-273,42,124,-58,73,-109,-263,-49,-56,-4,-4,21,43,-69,-220,134,-7,14,-9,257,57,461,-838,-30,144,-2,64,-172,234,15,-97,-12,-265,-157,-45,51,-23,26,-99,838,82,-79,-195,-49,-28,186,380,-17,-89,-530,-59,261,46,310,342,-111,-58,123,-250,-150,-296,803,279,-9,404,44,138,123,18,212,-85,-7,-31,-220,394,80,-127,279,-55,257,-52,95,55,-655,-144,239,-544,-131,148,-18,13,234,-717,87,144,227,-79,-84,99,-78 => biko
-37,-64,-148,-41,-125,-109,-68,76,-59,1,-20,14,-3,153,-25,26,-81,-110,-41,-82,-33,-10,431,46,-10,118,-27,-87,-154,-38,518,-32,160,0,78,5,57,27,92,-201,-13,113,-8,292,-215,36,-59,24,98,-63,-143,-1,3,-2,-7,-43,-10,-210,62,41,64,37,-95,-139,5,-122,7,159,339,236,-52,115,35,-224,-238,62,22,36,-2,58,61,-3,6,-119,65,3,125,-95,-31,94,-70,-77,204,-53,-121,-257,-128,105,-128,3 => biko
-59,-15,-104,10,-54,37,-70,16,-28,48,-35,9,-77,-72,-19,1,-107,3,32,-28,-99,7,142,52,63,-27,-17,50,-112,11,575,-2,34,137,-177,52,-28,65,51,66,44,162,6,334,-56,-37,-116,-7,-46,-14,21,-22,-2,-17,32,-21,-56,34,5,120,18,159,-132,-45,-81,-123,18,81,111,183,-21,56,25,-42,-53,16,-87,41,-4,5,32,48,-109,-403,-9,-15,-33,-48,-100,67,-106,-54,99,-76,-91,-173,16,128,-120,102 => biko
-148,-72,-30,4,11,15,-106,46,8,25,-57,-65,29,83,-188,-46,15,-9,-101,211,161,6,-191,24,66,20,67,45,-43,-39,22,-16,26,-11,23,20,95,102,-7,127,129,-10,-101,144,-189,99,-85,90,16,-180,-64,1,31,231,115,97,-135,-7,-92,-26,106,436,69,-165,59,1,106,77,238,167,-156,123,-54,43,3,78,34,73,-6,14,14,104,-41,-248,-261,202,-285,-102,132,-69,125,-38,-97,-22,70,45,-68,35,-134,-71 => biko
-164,-51,-167,-84,-120,-6,-135,58,-15,101,-30,18,8,-11,-92,-60,-57,-46,-186,-24,177,-53,-59,33,155,113,116,-76,-165,-70,483,-46,16,-60,-4,-25,73,232,117,239,133,-23,-98,504,-318,194,66,82,53,-209,-46,51,20,171,136,-83,-95,-77,-134,69,148,521,80,-215,85,-257,123,80,511,393,-212,160,-58,-97,-21,137,-27,190,26,70,19,74,-8,-444,-188,180,-124,-187,124,16,-17,-19,-48,-40,-197,-136,240,299,-77,-58 => biko
-75,79,-25,-30,-61,3,-108,-90,-62,-41,-6,-109,-83,-103,80,-100,18,105,57,-221,74,-32,-190,177,-47,140,99,16,181,-108,256,-85,-163,62,-482,-26,37,105,74,-37,-6,139,-55,374,65,-21,-299,41,-46,-115,-115,-267,209,10,374,-54,-305,-250,-404,79,226,388,59,100,5,14,165,423,44,631,-32,219,-13,-123,13,7,222,-74,139,180,147,47,-158,-229,-290,-96,-838,85,838,-27,-100,-2,-98,-178,270,173,136,252,27,-155 => zusud
-19,5,30,-3,-29,-35,117,-211,-43,-76,-96,-35,-48,23,-17,-177,-35,121,-28,-64,-26,65,-233,111,63,190,-65,-45,117,25,-132,-76,-84,-101,-263,-18,-26,8,-48,49,139,100,-31,70,-18,102,-178,64,28,-209,-180,-41,119,73,374,61,-270,54,-168,-10,301,282,83,231,130,80,435,349,173,333,-2,95,-64,-167,40,-34,155,130,92,156,-65,114,-33,-112,-243,-15,-544,104,711,-108,-113,-27,-124,-184,267,302,85,80,32,164 => zusud
-95,-92,-148,-39,-126,-4,-242,43,-81,-133,-57,-94,-94,-122,49,-108,-40,-21,-45,-70,68,71,56,108,218,205,38,-63,-101,-113,456,-68,-27,58,-335,54,-9,208,-12,-114,147,196,-90,578,-236,141,-72,25,50,-258,-121,-133,50,228,246,34,-204,-321,-208,83,237,545,-6,-16,0,-68,206,418,424,660,-181,266,-52,-131,-117,-28,188,75,59,149,-11,91,-114,-336,-266,106,-500,-28,838,59,-72,-81,209,-88,10,3,72,309,-106,-72 => biko
-83,-22,53,-68,74,-11,-165,-40,100,-131,-100,30,-24,-26,19,-78,86,30,13,-101,107,30,-378,100,132,132,79,-89,179,-137,-188,-128,-171,64,-239,8,-45,167,-46,186,77,68,-84,40,-87,123,97,38,20,-264,-159,-123,108,238,287,2,-228,-73,-308,-71,132,622,176,136,250,136,240,246,184,522,-125,149,-40,-83,-61,81,202,-23,73,170,-79,28,-145,-256,-257,-128,-606,28,838,-104,28,24,-208,-82,210,321,-30,66,-42,-77 => zusud
-159,-32,41,0,107,-66,-144,-96,-71,-146,3,-23,-13,137,-114,-50,48,53,-33,-5,-6,-6,-374,54,89,117,16,-2,124,23,283,-46,-138,-207,-224,5,-18,41,-57,270,-5,64,-86,313,51,-54,-123,28,-18,-261,-67,55,108,44,282,2,-161,-107,-152,24,101,452,99,125,162,-44,193,261,68,361,-126,65,-108,-312,169,22,38,115,88,103,-193,105,-29,-247,-181,29,-511,3,591,26,75,14,-195,-44,236,125,136,85,48,-17 => zusud
-181,-9,96,-116,-15,94,-109,-2,-65,-79,-76,17,-16,-9,-19,-4,-27,-53,-21,-49,66,22,-269,-46,37,121,-9,-75,149,-289,-212,-162,-130,-112,-225,12,-28,-47,32,35,-62,91,-46,96,81,236,167,13,70,-249,-200,-100,72,195,327,22,-152,-30,-179,-58,57,366,106,169,208,104,255,279,184,339,-60,54,-134,-204,-49,156,7,12,42,217,-85,-13,-96,-169,-191,57,-608,16,838,-210,5,-16,-255,-19,250,199,14,79,-6,-84 => zusud
-89,114,62,-5,99,-73,194,-100,-4,-126,-38,-26,-47,-84,-43,5,-4,106,23,75,-111,-63,-271,61,74,-78,106,-93,142,10,407,-13,-149,-60,-255,45,5,3,-38,311,-71,-14,-49,60,203,-82,-254,-6,-96,-16,30,25,118,-82,34,-19,-68,15,-55,91,-27,61,28,206,34,86,47,137,-170,221,141,24,53,-183,194,-38,4,92,63,107,-18,84,-48,-96,-254,-72,-284,55,64,-37,76,85,-161,-61,225,145,182,28,62,17 => zusud
11,-169,8,-3,89,-37,-99,-35,-24,-221,101,-196,9,-8,0,-95,33,230,-38,-72,-18,99,-412,99,-15,42,165,-43,73,-23,8,91,-170,240,-344,66,-3,63,-68,324,-67,4,-50,17,107,-160,-445,140,-118,7,-135,-110,153,125,267,28,-294,-27,-239,25,289,303,-39,196,-20,76,10,-1,-173,238,-13,87,3,317,206,22,149,-37,75,49,-87,62,-118,-186,-366,-38,-403,64,431,-123,15,8,17,-93,213,112,171,77,6,-174 => Goluz
-57,-51,-221,-76,-312,101,-115,44,-62,-74,-104,26,-132,19,63,-174,-102,-99,-51,-177,-56,-91,497,102,-63,202,-9,-47,-95,-25,731,-161,26,20,-330,-6,40,131,91,-394,80,291,34,743,-242,-13,-239,129,124,-132,-129,-218,77,-40,291,-68,-190,-391,-239,168,260,283,-83,20,-56,-90,102,532,446,739,-71,226,76,-157,-331,17,247,-95,118,285,5,8,-141,-52,-181,-119,-437,7,838,74,-140,-166,269,-254,80,-155,52,366,-121,-32 => biko
-172,99,54,-97,144,-58,-59,25,-118,207,-122,33,125,-74,-258,113,-158,-86,-102,352,47,-17,-356,-97,225,-124,-13,-172,9,124,622,74,-12,-182,284,81,-85,-37,26,658,44,-32,-93,73,-102,158,283,-137,-29,-231,119,443,-52,61,-122,-47,259,-26,107,74,-327,325,174,-136,241,-78,-39,-202,70,-129,-80,-118,42,-324,251,5,-377,178,1,135,-8,92,121,-508,212,114,264,-146,-838,113,54,-9,-428,131,-241,-125,-52,-73,35,-89 => biko
83,-26,148,73,165,-110,15,-51,47,-50,27,35,-30,2,-46,-138,110,137,80,-45,79,55,-514,26,-5,9,71,-50,211,-2,-524,-21,-213,13,-194,13,-33,-39,-104,299,-24,-71,-89,-330,268,-13,-129,-26,-92,-88,-44,-77,105,65,154,53,-181,211,-110,-77,71,106,30,175,84,92,73,-137,-245,-118,29,2,-41,80,240,-55,19,51,34,-11,-104,15,-62,-49,-120,43,-294,41,209,-110,75,79,-164,-43,239,261,50,-89,145,-65 => Goluz
-136,-4,-66,-61,-103,43,-104,226,-92,16,52,11,-48,-91,-341,-62,-2,-201,-74,48,89,-28,-9,-12,-40,-23,13,-37,-28,-95,268,-123,-49,-45,-24,24,146,134,68,-14,28,171,-51,308,-121,84,338,-47,55,-170,-13,-9,-17,-9,70,28,-78,-197,-138,16,-195,283,102,-122,84,6,-147,157,222,383,-61,96,13,-155,-59,118,-78,75,-24,166,-23,-24,-122,-270,6,37,-223,-61,361,14,2,29,-58,52,-10,-107,-154,106,-67,-62 => biko
-46,104,-18,23,28,-12,-47,-205,-6,-361,-88,-12,-40,19,-8,-18,-34,44,36,-52,-160,-37,-79,-4,41,92,-6,64,101,22,599,32,-100,25,-289,2,31,-30,26,156,-91,108,-115,295,161,12,-256,-4,0,-52,-26,95,119,-57,130,32,-150,-253,-79,134,142,117,1,313,18,-46,162,254,-25,226,218,142,-17,-333,111,-80,67,141,196,140,13,151,-120,-33,-46,-132,-337,126,347,72,-45,-78,-25,-82,238,167,224,102,126,-122 => zusud
65,-109,82,192,154,-72,-49,-10,68,-209,85,-62,26,-90,80,-67,104,250,26,35,120,157,-823,64,12,-55,546,-13,228,-73,-503,-10,-290,52,-224,172,41,66,-149,354,88,-49,-148,-247,201,-105,-186,29,-144,-64,-106,-104,72,153,263,-21,-258,213,-240,39,143,271,17,141,39,88,74,-23,-178,64,-39,141,-78,297,118,52,182,-39,-49,-41,-95,100,-38,-138,-251,36,-428,19,411,-255,134,81,-156,-24,249,201,93,28,40,-100 => Goluz
38,68,102,-5,128,-64,22,-206,-38,-72,3,24,23,-35,-116,72,7,86,66,93,-172,37,-277,92,25,-98,76,-23,97,38,181,136,-80,63,-138,8,-45,-97,-27,312,-125,4,-30,-286,264,-55,-241,-17,-114,26,29,111,63,-70,28,27,16,-40,-139,59,15,-6,-45,107,14,49,-84,-77,-262,-144,110,-63,23,-31,208,-18,30,104,105,55,-65,-4,363,-100,39,-158,-265,68,-159,-11,-23,64,-125,-18,9,110,146,0,115,-58 => Goluz
-31,116,125,-23,84,4,12,-63,5,-223,274,-26,-10,-86,25,-1,-46,78,63,-39,-128,-89,162,27,40,-136,72,25,235,-103,312,35,7,-5,-57,-20,-4,-48,28,58,-59,7,-46,20,158,-171,-170,30,-68,122,31,67,-36,-206,3,56,47,-81,-49,56,-59,-166,29,138,-104,71,-141,-66,-152,-27,21,-26,19,-53,95,-39,-8,-59,84,-64,19,-37,-33,61,-142,-87,-22,77,-99,59,-4,-5,-3,-107,59,29,95,62,39,12 => Goluz
-257,-14,137,-90,58,-17,-254,185,-294,-10,-105,29,-52,-53,-171,-83,58,-113,-100,96,120,-11,-479,37,126,157,-2,-166,-18,-33,264,-64,-142,-121,-117,66,68,163,7,370,86,75,-146,327,-204,230,301,-21,89,-406,-12,49,11,268,328,-18,-101,23,-204,-10,-112,838,213,-77,303,-5,232,246,309,474,-72,225,-9,-458,130,117,-66,118,43,243,1,32,-22,-520,-163,132,-525,29,523,-40,56,42,-403,-36,75,151,-51,97,-50,0 => biko
-198,90,152,-115,94,-107,-35,187,-101,188,-13,43,30,-128,-182,65,-22,-237,-76,215,154,4,-332,-51,80,-124,-3,-113,176,13,-26,-70,-48,-210,245,19,55,-13,0,386,50,-85,29,-129,-52,133,706,-298,14,-309,118,289,-120,101,91,-27,221,70,44,-108,-362,371,211,-133,291,22,-134,-73,258,16,-116,-92,3,-250,261,116,-209,87,-132,244,-105,-16,147,-318,173,213,-54,8,-195,-15,73,165,-434,272,-102,0,-236,-170,49,-39 => biko
-76,-39,-63,-57,164,-47,-247,-40,-62,-80,-58,4,9,-33,-168,-26,-76,132,-9,103,14,138,-423,50,58,54,136,-110,8,-93,398,39,-144,-52,-315,-8,23,37,55,455,-61,35,-166,285,-88,-27,-171,112,-45,-94,-82,47,129,211,216,-14,-180,-131,-177,65,54,593,61,49,102,-73,99,-5,170,312,-55,83,-132,-13,141,28,-2,233,87,106,43,50,-16,-487,-234,45,-386,-107,214,-1,3,-17,-263,90,-27,-11,135,143,49,-79 => biko
-9,31,60,-32,22,-21,-27,-144,-111,-86,-36,-57,-69,53,-63,-33,42,3,70,-48,-35,-16,-294,32,-327,60,7,-38,262,-16,-142,-10,-157,-74,-161,83,-7,-32,-19,134,-81,48,6,-28,51,82,117,-15,-50,-121,-85,2,-12,-57,153,-55,-72,-8,-139,-70,67,134,40,129,114,56,170,90,-5,281,-33,3,-66,-204,90,24,42,29,49,103,-116,60,-98,-109,-100,12,-314,103,508,-79,54,85,-148,-42,235,156,49,28,84,-84 => zusud
